Every row comes from one small tree of marks. The marks that hang from a mark follow it in brackets, in alphabetical order. Every link used is in the known rows. Which tree was each row made from?
Each row is shifted at random along 5 fixed directions that mean nothing.
Known rows
lotem[foveno[gali] sifo[keda mafa]]: -0.518  0.063  1.505  0.611  1.743  0.942  2.252  1.265  -2.052  -0.261  1.522  -3.052  -2.609  -0.628  -0.863  -1.106  -0.373  -0.081  1.547  -0.288  1.792  -1.380  3.508  -1.173  1.185  -1.469  0.007  0.636  0.999  0.973  -1.409  -0.875  -0.423  -0.705  -0.298  -0.292  1.409  -2.366  0.093  -4.439  7.136  4.413  -2.443  -3.011  -0.942  4.287
zape[mafa[ledekoz[dere[keda]] lotem[foveno[gali] sifo]]]: -0.203  -1.820  -1.890  -1.641  -2.287  1.751  0.885  -1.197  2.230  1.201  -2.636  -1.148  2.254  1.685  0.165  2.495  -3.025  1.517  -0.941  4.639  1.540  1.024  0.292  1.403  3.646  0.493  1.374  -2.660  -0.503  -0.600  -0.893  1.168  1.286  -0.080  -1.605  2.919  -1.298  1.008  -2.740  2.455  0.405  -0.544  2.726  -0.515  3.709  0.139
dere[gali[mafa] ledekoz sifo[keda[zape] lotem[foveno]]]: -1.493  0.634  -1.337  1.124  0.551  0.140  -2.430  0.207  0.151  -3.311  -0.170  -3.668  0.187  2.711  1.827  -0.698  3.366  -0.835  2.212  -0.836  -1.085  4.907  -0.187  -1.992  1.292  -2.085  -0.958  0.536  -0.522  1.397  1.486  -0.918  -2.577  -0.804  -0.864  1.316  2.136  -0.146  -1.003  -0.731  0.851  1.721  -1.587  2.711  -3.574  3.049
foveno[dere lotem[mafa]]: 0.109  -0.078  0.977  1.034  0.788  0.851  1.917  -0.009  0.374  0.776  1.868  -0.690  -1.581  -0.810  -0.418  0.416  -2.167  1.560  -0.117  0.210  0.996  -1.802  1.873  -0.274  1.013  0.566  -0.052  -1.172  0.598  0.586  -0.113  -1.370  2.042  -0.225  0.866  -0.541  -0.263  -2.442  0.702  0.013  0.580  0.007  -0.024  0.111  1.697  -0.334
foveno[dere[ledekoz[gali[mafa]] sifo[keda[lotem]]]]: -0.489  -0.215  -1.121  0.707  -0.378  -0.852  -1.636  -0.681  1.670  -1.478  0.544  -0.829  1.901  2.046  2.332  1.606  1.758  -0.094  0.350  0.148  -1.407  2.607  -2.445  -1.760  -0.787  -0.944  -0.527  -0.587  -0.766  1.277  2.028  -0.976  0.436  0.680  0.552  0.810  -0.165  -0.382  -1.942  2.063  -3.320  -1.670  0.719  2.102  -0.960  0.222
zape[mafa[sifo[lotem[foveno]]]]: 1.093  0.391  -0.671  -1.463  -1.505  0.934  -2.741  0.730  -0.274  0.697  -1.140  1.621  -0.192  -0.269  1.179  2.240  2.026  -0.874  -1.396  -1.546  0.043  2.194  -0.515  0.175  0.448  -0.567  0.189  1.189  1.089  -2.350  1.909  -1.269  -1.314  1.148  0.630  0.152  -0.259  3.724  1.778  2.230  -2.823  -2.739  0.004  2.220  1.896  -1.083
sifo[mafa[ledekoz[dere[gali]] lotem]]: 2.176  -0.322  0.446  0.824  2.005  1.866  -0.556  -1.639  -0.579  -0.461  -1.214  0.287  -2.952  -0.617  -0.707  -0.082  -1.740  1.003  0.283  -0.734  -2.611  -0.178  0.475  -0.840  1.220  1.866  -1.652  0.054  0.741  -0.172  -1.762  -1.145  -0.025  -0.028  0.976  1.283  0.075  -1.869  1.807  -1.642  0.230  0.326  -1.325  -0.862  0.124  -1.294
ledekoz[gali[mafa[sifo]]]: -0.445  -2.248  0.193  -1.317  -0.917  -0.784  2.605  1.234  0.170  -0.158  -0.293  -1.051  -1.200  1.570  1.060  3.545  0.907  -1.226  1.210  3.345  2.436  -1.160  -1.561  -3.231  -0.694  -1.715  1.963  -0.406  0.269  -0.255  0.403  -0.371  2.311  0.809  1.097  -0.852  -0.285  1.454  -2.230  1.152  4.550  2.473  -2.757  -1.669  2.842  3.232
lotem[foveno[dere[keda[zape] ledekoz] gali] mafa[sifo]]: 0.880  0.813  0.046  3.091  0.703  2.655  -2.818  -0.564  0.117  -0.777  1.537  -1.030  -0.694  -1.046  3.035  -1.639  1.081  0.571  -0.029  -1.759  -1.472  2.098  0.737  0.294  -0.298  -0.013  -1.220  0.907  0.053  -0.381  2.100  -0.565  -1.696  0.202  -0.801  -0.483  0.771  -1.497  2.820  -0.885  -0.943  1.070  -0.767  2.594  -1.744  -0.172
mafa[ledekoz[gali] lotem[sifo]]: 3.104  0.361  0.019  -1.253  -0.872  1.300  -2.355  0.471  0.859  0.947  -0.927  3.932  -0.654  -1.196  0.064  1.240  0.411  -0.241  -2.916  -0.336  -1.335  0.358  -0.712  1.273  -0.331  0.126  -0.972  1.570  1.048  -1.830  0.911  0.653  0.069  1.726  0.952  0.032  -1.972  2.442  2.601  1.752  -3.354  -2.751  1.399  0.817  1.677  -2.561
zape[mafa[ledekoz[gali] lotem[foveno[dere[sifo[keda]]]]]]: 1.459  0.903  0.586  0.240  0.480  1.506  0.049  -0.335  0.286  1.371  -0.578  -0.054  -0.823  -0.017  0.093  1.051  1.757  0.827  -1.191  -1.092  -0.866  -0.759  0.576  0.914  -0.992  0.848  -1.076  1.116  -0.292  -1.571  0.237  -1.584  0.251  0.361  0.711  -1.096  -0.648  1.609  0.049  -1.571  0.208  0.502  -0.535  -0.263  1.079  0.454
sifo[lotem[foveno zape] mafa[ledekoz[dere[gali keda]]]]: -1.068  0.424  -0.249  -1.437  -1.253  -0.457  -0.627  -0.818  0.140  0.806  -1.275  1.256  2.903  -0.120  -0.134  -0.266  -2.055  0.587  -0.320  0.958  -0.806  0.831  2.119  3.037  0.419  1.028  -1.177  -1.484  -0.827  0.341  -1.857  -0.165  -1.328  -0.398  -0.133  0.837  -0.083  -0.179  -1.575  -0.033  -1.540  -1.815  2.364  0.059  -0.389  -1.581
lotem[sifo[gali keda] zape[mafa]]: -0.442  0.394  0.544  -1.564  0.997  -0.318  3.907  1.998  -1.907  0.556  0.308  -4.828  -2.128  1.428  -0.389  0.739  0.561  0.405  2.324  1.496  3.726  -2.437  3.320  -1.697  0.881  -2.386  0.910  0.094  0.641  0.883  -2.288  -0.352  -0.224  -0.457  -0.333  -0.214  0.836  -0.205  -0.967  -2.640  7.498  3.973  -2.989  -3.596  0.367  5.254
foveno[gali[ledekoz[dere] lotem[zape]]]: -1.761  -0.863  1.567  -0.416  -1.390  -3.205  3.225  -0.117  0.124  1.059  0.691  2.153  1.122  -1.345  -1.783  -0.084  -1.754  -0.643  -0.164  0.873  1.479  -3.472  -0.760  0.395  -1.871  0.240  0.659  -0.793  -0.519  2.012  -0.523  1.523  2.814  0.051  0.569  -1.870  -1.025  0.435  -1.966  1.665  -0.644  0.170  1.025  -0.962  2.081  -0.160
gali[mafa[ledekoz sifo[keda[zape] lotem[foveno]]]]: 2.178  -1.559  -0.901  -0.347  1.772  1.679  -0.856  -0.077  -1.233  -0.669  -2.415  -0.869  -2.544  0.470  0.137  1.234  0.288  0.251  0.136  -0.736  1.794  1.073  1.416  -0.459  2.919  -3.313  -1.364  1.799  1.374  -1.422  -0.957  1.824  -0.724  1.603  -0.378  2.832  -0.719  0.654  1.707  -0.076  1.405  0.821  -2.469  -1.615  0.240  1.777
gali[lotem[foveno zape] mafa[ledekoz[dere] sifo[keda]]]: 0.771  -1.016  0.176  0.261  1.756  -1.057  1.399  -0.758  -1.365  0.567  -2.255  0.784  -2.063  -1.921  -1.816  -0.764  -0.283  -0.816  -0.627  -1.120  0.480  -0.956  -0.136  0.846  0.496  -0.916  -1.725  1.296  0.172  -1.324  -1.967  2.426  0.887  0.501  -0.664  -0.944  -0.892  -1.024  1.539  -0.899  1.535  1.467  -0.870  -2.438  0.386  0.729
zape[mafa[ledekoz sifo[lotem]]]: 1.993  0.321  0.589  -0.661  0.244  1.320  0.160  0.604  -1.096  0.889  -0.608  -0.683  -3.187  0.341  0.073  1.627  1.925  -0.214  0.226  -1.562  0.567  -1.744  -0.314  -2.162  -0.755  -0.289  0.612  1.463  0.815  -1.944  0.288  -1.293  0.342  0.945  1.798  -0.993  -0.233  2.126  1.914  -1.151  2.843  1.304  -2.832  -1.518  1.508  0.962
gali[ledekoz[dere[keda]] mafa[lotem sifo]]: -2.270  -1.077  -1.475  0.635  -1.236  -1.111  1.190  -1.587  1.106  -1.014  -0.349  0.585  3.001  0.870  -1.203  -0.729  -1.096  -0.333  1.228  2.160  -1.750  -0.641  -3.505  -1.614  -1.736  3.084  1.554  -2.384  -2.008  -0.155  -0.799  1.019  1.503  -1.733  0.495  -1.091  0.205  -0.809  -3.924  -0.414  1.967  1.755  0.901  -1.081  -0.052  -1.526
ledekoz[dere gali[mafa]]: 0.578  -1.149  -0.189  -1.210  0.125  -1.600  0.786  0.592  -0.206  0.070  0.258  2.454  -0.705  -1.127  1.369  3.919  0.261  -1.276  -0.595  1.017  0.576  -1.005  -1.571  -1.271  -0.626  -1.732  -0.759  0.882  1.165  0.198  0.847  -1.050  1.852  2.260  2.177  -0.861  -0.984  1.169  0.233  3.001  -1.439  -1.905  -1.407  1.154  2.858  0.584
lotem[mafa[ledekoz[gali]]]: 2.804  -0.076  1.609  0.858  3.445  1.070  0.024  -0.805  -1.219  -0.144  1.137  0.884  -3.497  -1.945  -0.991  -2.534  -2.530  0.651  0.362  -1.119  -2.797  -2.488  1.839  0.680  0.665  2.001  -0.940  0.526  0.739  0.665  -1.342  -0.224  0.060  0.166  0.979  0.896  0.570  -4.066  2.459  -3.664  -0.281  -0.148  -1.306  -1.312  -0.859  -1.870
sifo[gali[ledekoz lotem[foveno[dere] zape] mafa] keda]: -1.752  -1.806  0.289  -0.800  -1.120  -2.145  2.209  -0.149  -0.571  0.522  -2.452  0.712  0.764  -0.778  -0.562  2.507  0.766  -1.310  -0.398  0.388  3.643  1.845  -0.527  -0.025  1.259  -2.513  -1.508  0.298  0.421  0.018  -0.052  1.273  0.595  0.925  -1.248  -0.049  -0.686  3.223  -1.174  4.100  -1.927  0.154  -0.485  1.469  0.842  1.635
keda[zape[mafa[ledekoz[gali] sifo]]]: 0.934  -0.358  0.012  -0.477  0.241  1.086  -0.350  0.095  -0.253  0.166  0.122  0.313  -0.035  0.773  0.568  0.574  0.860  0.301  -0.155  0.323  -0.262  -2.215  -1.583  -0.228  -1.992  1.090  2.151  0.693  -0.234  -0.672  0.763  -0.578  0.244  0.637  0.418  0.178  -0.161  1.461  -0.626  -1.086  0.345  -0.462  -1.544  -1.416  0.629  -0.575
foveno[dere[keda sifo] gali[mafa[ledekoz]] lotem[zape]]: 0.882  -0.493  1.120  3.194  -0.355  0.754  -0.295  -2.104  2.034  0.999  0.899  0.412  0.756  -0.976  0.874  0.679  -1.703  1.547  -0.930  -0.028  -0.704  0.419  -0.757  0.806  1.080  0.330  -0.514  -1.872  -0.193  0.344  0.318  0.753  1.275  0.227  0.099  0.105  -0.940  -2.153  0.451  2.078  -4.167  -0.465  1.779  1.774  0.856  -1.377
sifo[lotem[foveno mafa[ledekoz[dere[keda] gali]] zape]]: -1.310  -0.349  -2.138  -2.390  -0.281  -0.016  1.273  0.330  -0.317  -0.392  -0.546  -0.421  1.199  -0.162  0.283  0.709  -1.224  -0.263  -0.703  2.795  0.522  0.656  1.467  1.147  1.902  0.804  -0.126  -0.714  -0.071  -0.284  -1.902  0.099  0.374  -0.127  -0.763  0.316  0.342  -0.653  -1.096  -0.883  1.983  -0.225  1.750  0.082  -0.039  -0.114
keda[lotem[foveno mafa[ledekoz[dere]] sifo[gali] zape]]: -0.824  0.001  -1.751  -1.994  0.592  -0.096  1.081  -0.025  -0.853  1.007  -0.740  -0.041  0.978  -0.347  -1.035  -1.820  -1.982  0.375  -1.251  0.780  0.886  -0.468  1.680  2.926  1.708  0.843  -0.039  0.298  -0.254  -1.025  -1.781  0.687  -0.358  -0.505  -2.506  1.171  0.013  -0.931  0.436  -1.133  1.483  -1.225  2.784  -1.931  -1.058  -1.102
zape[mafa[ledekoz[dere[keda]] sifo[lotem]]]: 0.678  -1.119  -1.811  -1.337  -1.408  0.849  -0.031  -1.381  1.056  0.642  -1.919  -0.400  1.583  1.802  0.633  2.609  -2.293  1.238  0.069  2.211  -0.146  -0.396  -0.377  -0.278  1.450  0.844  0.940  -2.068  -0.575  -0.322  -1.252  0.193  0.895  0.463  0.779  1.940  -1.129  0.150  -2.170  1.150  -0.546  -1.546  0.890  -1.243  2.397  -1.296
foveno[dere[gali keda[zape]] lotem[sifo]]: 2.434  2.234  1.434  3.049  1.165  1.437  -1.875  0.890  1.310  0.843  3.448  0.942  -1.104  -1.763  2.085  -0.215  0.796  0.725  -0.074  -3.894  -0.034  -2.128  1.350  0.873  -2.416  -2.853  -3.181  2.161  0.262  0.728  2.010  -0.711  -0.530  0.882  2.191  -2.773  -0.673  -1.104  4.274  0.337  -0.618  0.036  -0.867  1.235  -0.572  0.762
dere[gali[ledekoz lotem]]: 2.564  0.308  3.220  0.850  0.695  -1.577  -0.851  0.136  0.434  0.902  -0.146  2.976  -2.928  -1.588  -0.291  -0.396  0.489  -1.202  1.164  -3.325  -0.683  -1.653  -0.386  -0.117  -1.954  -2.170  -2.949  1.585  0.423  1.392  1.494  0.690  0.390  1.139  2.683  -1.361  -0.806  0.974  3.109  2.229  -2.926  -0.450  -2.053  1.161  1.093  0.043
sifo[gali[ledekoz] keda[lotem[foveno zape[mafa]]]]: -1.459  0.159  -1.234  -1.710  0.165  -0.672  -0.459  -0.220  -0.979  -0.354  -1.021  -0.964  1.975  0.566  -0.201  -0.582  0.872  -0.083  0.943  -0.744  0.788  1.584  -0.453  0.629  0.812  0.268  0.700  -0.276  0.068  0.283  -0.078  -0.018  -1.712  -0.583  -1.567  2.114  1.038  1.595  -0.921  0.395  -2.200  -1.681  0.842  1.185  -2.038  -0.674
lotem[foveno sifo[gali] zape]: -1.732  0.331  -1.685  -1.915  -1.950  -0.037  0.837  1.938  -0.483  0.004  -0.121  -1.528  0.351  0.188  0.922  1.134  1.540  -1.192  -0.461  1.798  2.036  2.348  0.948  -0.032  1.119  -0.834  1.740  0.160  1.224  -0.934  0.479  -0.633  -1.211  -0.312  -1.992  -0.873  0.815  2.707  0.100  0.891  2.081  0.354  0.328  1.316  -0.274  1.348
keda[lotem[mafa[ledekoz[gali]] zape]]: 0.612  -1.148  -0.984  -2.742  0.867  0.323  2.189  1.532  -0.037  -0.333  -0.733  -2.899  -2.834  1.921  0.727  1.716  0.313  0.151  1.067  3.303  2.759  -0.371  0.367  -2.028  1.679  -1.574  1.399  -0.329  1.184  -0.445  -0.947  0.365  1.920  0.690  -0.303  1.616  -0.067  0.203  0.589  0.488  4.402  1.155  -1.119  -1.506  1.465  2.324
foveno[gali[ledekoz[dere[keda sifo]] mafa] lotem[zape]]: -2.101  -1.770  -0.941  2.556  1.118  -0.159  4.067  -0.987  0.842  -2.012  1.461  -5.368  -1.700  0.830  0.621  1.147  -0.274  -0.328  3.157  2.025  1.635  -0.234  -2.214  -4.660  2.636  -1.027  1.090  -2.149  0.136  2.363  -0.814  0.419  3.145  -1.406  -0.133  -0.799  1.773  -3.318  -1.575  -0.294  6.131  5.616  -1.836  -0.060  0.240  4.470
dere[ledekoz sifo[keda[zape] lotem[foveno]]]: 1.192  3.026  1.303  0.047  0.829  -0.648  -2.293  1.329  -0.546  0.478  1.046  0.144  -0.269  0.432  0.859  -2.231  2.674  0.486  0.818  -3.694  -0.859  -0.761  3.867  1.933  -2.376  -3.197  -2.868  2.257  -0.342  0.969  1.485  -0.109  -2.209  0.666  2.169  -0.708  -0.521  0.639  1.532  -1.662  -0.651  -0.346  -1.188  0.061  -1.233  1.668
sifo[gali keda lotem[mafa zape]]: -2.076  0.416  -1.041  -2.555  -0.333  -0.638  1.669  2.212  -2.268  -1.279  -0.148  -2.412  -0.143  1.375  0.118  1.643  1.195  -0.259  0.651  2.056  2.686  1.785  2.394  -2.356  1.810  -1.060  0.529  -0.038  0.923  0.041  -2.012  -1.229  -1.011  -0.388  -0.632  0.633  0.892  0.615  -1.207  -1.325  3.763  1.697  -0.784  0.195  -1.683  2.258
ledekoz[dere gali[mafa[lotem[zape] sifo[keda]]]]: 1.030  -2.601  -1.163  -0.983  1.213  -0.017  1.947  -0.656  -0.461  -0.882  -1.868  -0.662  -0.999  0.355  -0.574  1.953  -2.211  0.447  -0.194  3.100  0.829  -0.511  0.307  -1.093  2.423  -0.621  -0.477  -0.643  0.463  -0.053  -3.499  2.410  1.789  0.512  -0.455  1.781  -1.014  -1.969  -1.584  -0.177  2.387  1.469  -0.300  -3.225  2.250  1.216

Which tree is each row?
-2.624  0.571  -0.838  -1.064  -1.514  0.840  0.717  1.150  -1.522  0.058  -0.521  -0.472  0.401  0.313  0.331  -0.077  3.055  -1.304  -0.584  0.890  0.251  1.404  -1.483  -1.113  -1.648  2.728  2.474  0.655  -0.415  -2.927  0.957  -2.783  -0.893  -1.146  -1.498  -2.584  1.177  2.671  -0.564  -2.730  4.245  2.406  -0.756  0.822  -2.407  -0.150 | lotem[foveno mafa[ledekoz sifo[gali]]]
-0.924  0.673  -0.112  0.403  0.225  -0.985  -1.761  0.836  -0.737  -1.537  -0.173  1.841  0.832  -0.093  -0.962  -2.066  1.936  -1.044  -0.020  -1.645  -0.384  1.086  -2.277  -0.735  -1.778  0.054  -0.183  1.183  -0.467  -0.186  0.784  1.219  -0.619  -0.340  -0.267  -0.546  0.120  0.655  0.224  -0.221  -0.813  -0.219  -0.172  0.842  -2.382  -1.054 | gali[ledekoz lotem[mafa[sifo[keda[zape]]]]]
1.911  -0.124  -0.008  -1.552  -0.043  0.610  2.042  1.720  0.473  0.764  -0.580  -2.406  -3.456  0.953  -0.625  0.647  -0.702  0.730  0.746  2.331  2.379  -1.100  3.054  -0.765  1.830  -2.399  0.341  -0.363  1.580  -0.519  -1.592  1.986  1.104  0.228  0.256  0.417  -0.850  0.358  1.490  0.746  4.753  2.080  -1.011  -2.659  3.528  2.724 | mafa[lotem[sifo zape]]
2.565  -0.878  -0.047  0.987  2.241  1.521  -0.645  0.092  1.304  -1.251  -1.264  -2.937  -3.352  1.838  0.439  -1.115  -1.850  0.568  2.350  1.085  0.732  1.083  1.671  -0.795  3.547  -3.102  -1.848  -0.132  0.158  1.335  -0.964  2.463  -0.402  -0.139  -0.583  3.140  0.298  -2.991  2.173  0.301  2.826  2.032  -1.713  -1.123  -0.367  2.584 | dere[gali[lotem[mafa[ledekoz] sifo]] keda[zape]]
-1.446  1.834  -0.383  -0.037  -1.397  0.119  -1.618  0.973  1.527  0.619  1.412  -1.414  2.376  1.814  1.902  -0.823  3.027  0.058  0.253  -1.574  0.910  0.204  -0.665  1.413  -3.222  -1.141  0.330  1.091  -1.530  0.094  3.662  -1.765  -1.175  -0.098  -0.717  -1.278  0.512  2.876  -0.346  1.412  -0.139  -1.173  0.712  1.321  -0.589  1.310 | keda[lotem[foveno[dere[gali ledekoz]] sifo] zape[mafa]]
1.433  -0.333  1.604  -0.445  -1.471  -0.738  -1.230  -0.576  -0.003  1.895  -1.785  4.492  0.739  -0.722  -0.567  0.545  -0.247  -0.411  -1.682  -1.269  -0.886  -0.955  -1.108  1.167  -2.229  0.708  -0.447  0.784  -0.607  -1.170  0.881  0.461  -0.113  0.880  1.082  -0.504  -2.111  2.206  0.683  1.397  -4.431  -1.983  0.502  -0.318  0.379  -3.085 | mafa[ledekoz sifo[gali[lotem]]]
2.219  0.083  2.386  -0.150  -0.069  -0.963  0.137  -0.327  1.474  1.770  -2.076  -0.848  -2.148  1.640  -0.283  0.070  -0.143  0.572  1.237  0.102  0.086  -0.642  0.607  0.901  0.378  -1.497  -0.707  -0.811  -0.479  0.712  -0.192  1.100  0.400  0.182  0.662  0.939  -0.721  0.658  0.496  2.078  -1.424  -0.166  -0.836  -0.650  2.720  1.339 | dere[gali[lotem[zape[mafa[ledekoz]]]] sifo]
1.254  0.893  1.548  2.806  1.461  0.728  -0.138  -0.725  0.142  -0.064  0.711  -0.971  -2.141  -1.320  -0.696  -2.395  -0.712  -0.157  0.756  -2.230  -1.484  -0.280  0.848  -0.044  -0.439  0.382  -2.107  0.298  -0.227  0.509  -1.209  0.415  -0.894  -0.868  -0.004  -1.504  0.989  -2.909  2.437  -2.016  1.658  2.260  -0.743  -1.225  -2.038  0.430 | foveno[dere[gali[lotem[sifo[mafa[ledekoz]] zape]] keda]]
0.533  1.428  -1.097  0.337  1.939  0.828  -1.354  1.300  -1.292  -1.952  1.310  -2.308  -1.901  0.558  1.260  0.614  2.613  0.250  1.629  -1.262  -0.207  0.701  -0.240  -2.645  -0.250  -1.064  0.843  1.094  1.621  0.258  0.876  -1.752  -1.433  0.393  0.862  0.537  1.205  0.241  1.639  -1.075  0.562  -0.218  -3.238  1.599  -1.336  1.249 | sifo[keda[zape[mafa]]]
1.668  -1.422  0.758  -0.012  1.940  -0.666  0.373  -0.354  -0.766  -0.759  -1.436  0.102  -1.628  0.376  -0.473  0.513  -1.401  0.386  1.782  -1.023  1.683  -0.792  1.560  -0.809  1.754  -3.467  -2.163  0.847  0.870  2.524  -0.694  2.161  -0.164  1.042  0.802  3.227  -0.885  -0.185  0.511  1.431  -1.977  -0.145  -2.529  -0.850  -0.251  1.170 | sifo[gali[ledekoz lotem] keda[zape]]
-0.337  1.531  -0.328  -0.792  -1.040  0.229  -0.947  1.519  -0.851  0.720  0.147  -0.302  -0.823  -0.808  0.923  0.076  3.604  -1.168  -0.415  -1.008  0.029  1.002  -1.031  0.008  -1.818  0.687  1.821  0.936  0.883  -2.593  1.575  -1.358  -1.200  -0.072  -0.387  -2.647  0.883  3.103  1.922  -0.004  0.811  -0.139  -0.910  1.618  0.727  0.078 | lotem[foveno zape[mafa[sifo]]]
1.367  0.218  0.346  1.085  1.156  1.134  -0.417  -2.032  0.611  1.059  0.179  0.621  0.151  -1.758  -1.450  -1.940  -3.546  1.548  -1.459  -1.336  -1.731  -1.532  0.332  3.316  2.021  2.307  -0.625  -0.868  -0.249  0.960  -1.557  0.701  0.197  -0.502  -1.293  0.855  -0.103  -3.152  1.302  -0.550  -3.160  -2.488  2.816  -0.541  0.304  -2.829 | foveno[lotem[sifo zape[mafa[ledekoz[dere[gali]]]]]]
-0.526  0.484  -0.313  1.564  -0.749  -0.899  -3.262  -0.299  0.277  -0.985  0.691  4.726  2.613  -1.839  0.941  -0.748  1.063  -1.408  -1.500  -2.066  -1.651  1.136  -4.110  0.087  -2.431  0.551  -1.181  1.390  -0.760  -0.220  2.057  0.859  -0.234  0.536  0.448  -1.302  -0.543  0.652  1.283  2.126  -4.651  -2.039  1.580  3.188  -1.503  -2.957 | foveno[gali[ledekoz[dere[keda[zape]]] lotem[mafa[sifo]]]]
0.262  1.556  0.289  0.605  1.364  -1.643  -1.644  0.803  -1.309  -0.446  1.531  1.521  0.162  -0.986  -0.442  -2.325  2.230  -0.759  0.312  -2.865  -1.483  -0.898  -1.539  -0.526  -3.653  0.067  -0.058  1.469  -0.196  -1.330  -0.014  0.545  -1.064  -0.151  0.871  -1.847  0.168  -1.051  1.721  -1.972  -0.045  -0.073  -0.145  -0.931  -2.647  -1.067 | gali[mafa[sifo[keda[lotem[zape]]]]]
0.301  -0.111  -1.835  0.452  1.837  0.553  1.396  -0.169  -0.376  -1.997  0.452  -5.174  -2.671  1.801  0.933  0.802  -1.325  0.608  3.089  1.312  -0.385  0.945  2.632  -3.354  3.554  -1.355  -0.515  -1.629  1.158  1.696  -2.798  -0.386  0.036  -0.900  1.132  1.681  1.743  -3.849  -0.213  -1.840  5.169  2.561  -2.038  -1.795  0.189  3.172 | ledekoz[dere[keda sifo[lotem[zape] mafa]]]
0.492  -3.196  -2.357  1.377  0.264  3.356  1.775  -0.710  0.734  -2.007  -0.023  -5.389  -4.332  0.566  2.570  4.282  -1.677  0.505  0.989  3.036  1.916  3.634  0.772  -4.098  6.278  -1.023  1.881  -1.555  3.203  0.666  0.178  -1.269  1.509  0.543  -1.984  2.524  1.221  -0.986  0.838  1.970  1.787  1.927  -2.352  2.292  2.124  2.376 | lotem[foveno[dere gali]]
0.185  -0.265  0.924  1.484  1.169  -0.496  -0.969  -1.103  1.216  0.094  0.863  -0.613  0.546  0.908  1.072  -1.787  -0.525  0.907  1.616  -1.537  -0.251  -0.759  0.924  1.637  -1.507  -1.578  -1.486  0.187  -1.258  1.498  1.876  0.108  -0.504  0.225  0.137  1.177  0.117  -0.995  -0.028  1.243  -2.240  -0.851  -0.532  0.120  -0.451  0.468 | keda[lotem[foveno[dere[gali[mafa] ledekoz]]] zape]
1.575  1.736  1.204  0.092  0.281  0.437  -1.220  1.194  -0.148  0.272  0.059  0.107  -2.606  0.718  0.325  0.569  2.493  0.026  0.757  -1.183  -1.262  0.518  0.577  -1.974  -1.330  -0.712  -0.786  0.687  0.965  -1.252  0.881  -1.787  -0.421  0.054  2.807  -0.796  -0.059  1.300  1.888  -0.161  1.449  0.725  -2.158  0.172  1.377  1.049 | dere[sifo[mafa[lotem]]]
0.642  0.367  -0.114  -0.370  -0.417  1.135  0.147  -0.198  -0.245  0.459  -0.372  0.836  -0.094  0.051  -1.410  -0.859  -0.659  0.436  -0.875  0.206  -1.144  -0.764  0.431  0.094  -0.285  2.138  0.695  0.238  -0.121  -1.123  -0.630  -0.203  -0.552  -0.688  -0.137  -0.014  -0.401  0.552  0.223  -1.899  0.886  0.636  0.545  -1.365  -0.985  -1.724 | mafa[ledekoz lotem[sifo[gali]]]
-0.354  0.871  -0.526  1.633  0.472  0.475  0.141  -0.822  -1.220  -0.909  1.286  -1.822  -1.114  -0.405  0.410  0.329  1.892  -0.574  0.420  -3.064  -1.074  1.005  -0.883  -2.255  0.581  1.458  -0.082  0.901  0.717  0.193  0.199  -2.190  -1.141  -0.512  -0.081  -0.957  2.162  0.969  0.726  -0.795  -0.933  0.513  -1.279  1.803  -1.721  -0.152 | foveno[dere[sifo[gali[ledekoz] lotem[zape[mafa]]]]]
-1.347  -1.472  -0.926  -0.764  -0.449  -1.231  -0.220  0.123  0.312  -2.070  -1.529  -1.096  -0.708  -0.010  0.669  0.796  2.194  -2.565  0.237  1.275  0.245  4.310  -2.416  -1.595  1.749  -1.020  0.259  -0.109  0.564  0.379  1.890  0.764  0.131  0.165  -1.255  0.361  1.138  1.207  0.176  2.967  -1.603  0.099  -0.497  3.160  0.155  1.371 | dere[ledekoz[gali[lotem[foveno zape] mafa]]]
-1.987  0.315  -0.621  0.060  -0.200  1.233  2.439  0.839  0.167  0.117  2.015  -1.746  1.920  0.679  -0.454  1.399  0.991  0.943  -1.213  0.594  2.722  -2.911  -0.923  -0.367  -1.501  0.440  1.911  0.429  -0.769  0.424  0.398  -1.571  1.789  -0.138  -0.574  -1.670  -0.182  0.726  -2.556  -1.896  3.458  1.087  0.194  -1.587  -0.466  1.642 | foveno[dere lotem[sifo[keda[zape[mafa[ledekoz[gali]]]]]]]
0.443  0.182  2.277  1.258  0.069  0.306  0.959  0.759  -0.372  1.306  1.581  1.765  -1.624  -2.217  -0.663  0.796  1.529  -0.861  -1.439  -1.856  1.656  -2.291  -1.795  -0.903  -1.341  -1.115  -0.112  1.817  0.566  -1.082  1.774  -0.666  1.750  0.980  1.159  -2.876  -0.823  0.805  2.463  0.116  1.665  1.734  -0.770  0.110  0.637  1.206 | foveno[gali[mafa[ledekoz]] lotem[sifo]]
-1.031  -0.417  1.165  0.427  0.048  -0.923  1.793  0.800  -0.713  0.502  1.468  -0.491  -0.623  -1.533  -1.040  -1.606  -0.629  -0.905  -0.004  0.613  1.405  -0.909  1.244  0.977  0.471  -0.612  1.106  0.104  0.475  -0.015  -0.316  1.027  0.020  -0.452  -1.369  -1.105  0.904  -0.850  0.130  -0.772  2.642  1.924  0.092  -1.005  0.474  1.796 | lotem[foveno[gali[mafa]] sifo zape]
1.367  -0.824  0.128  0.495  0.438  1.343  -0.355  0.818  -0.205  -0.841  -0.676  -0.446  -3.877  -0.693  0.001  1.003  0.731  -1.273  -0.982  0.051  1.046  2.281  -1.372  -2.520  2.932  -1.226  -0.140  1.297  1.730  -0.961  0.787  0.304  0.809  0.802  -0.895  0.449  0.066  0.084  3.453  1.202  1.315  1.267  -0.844  1.348  0.358  1.191 | foveno[gali[lotem[mafa[ledekoz] sifo]]]
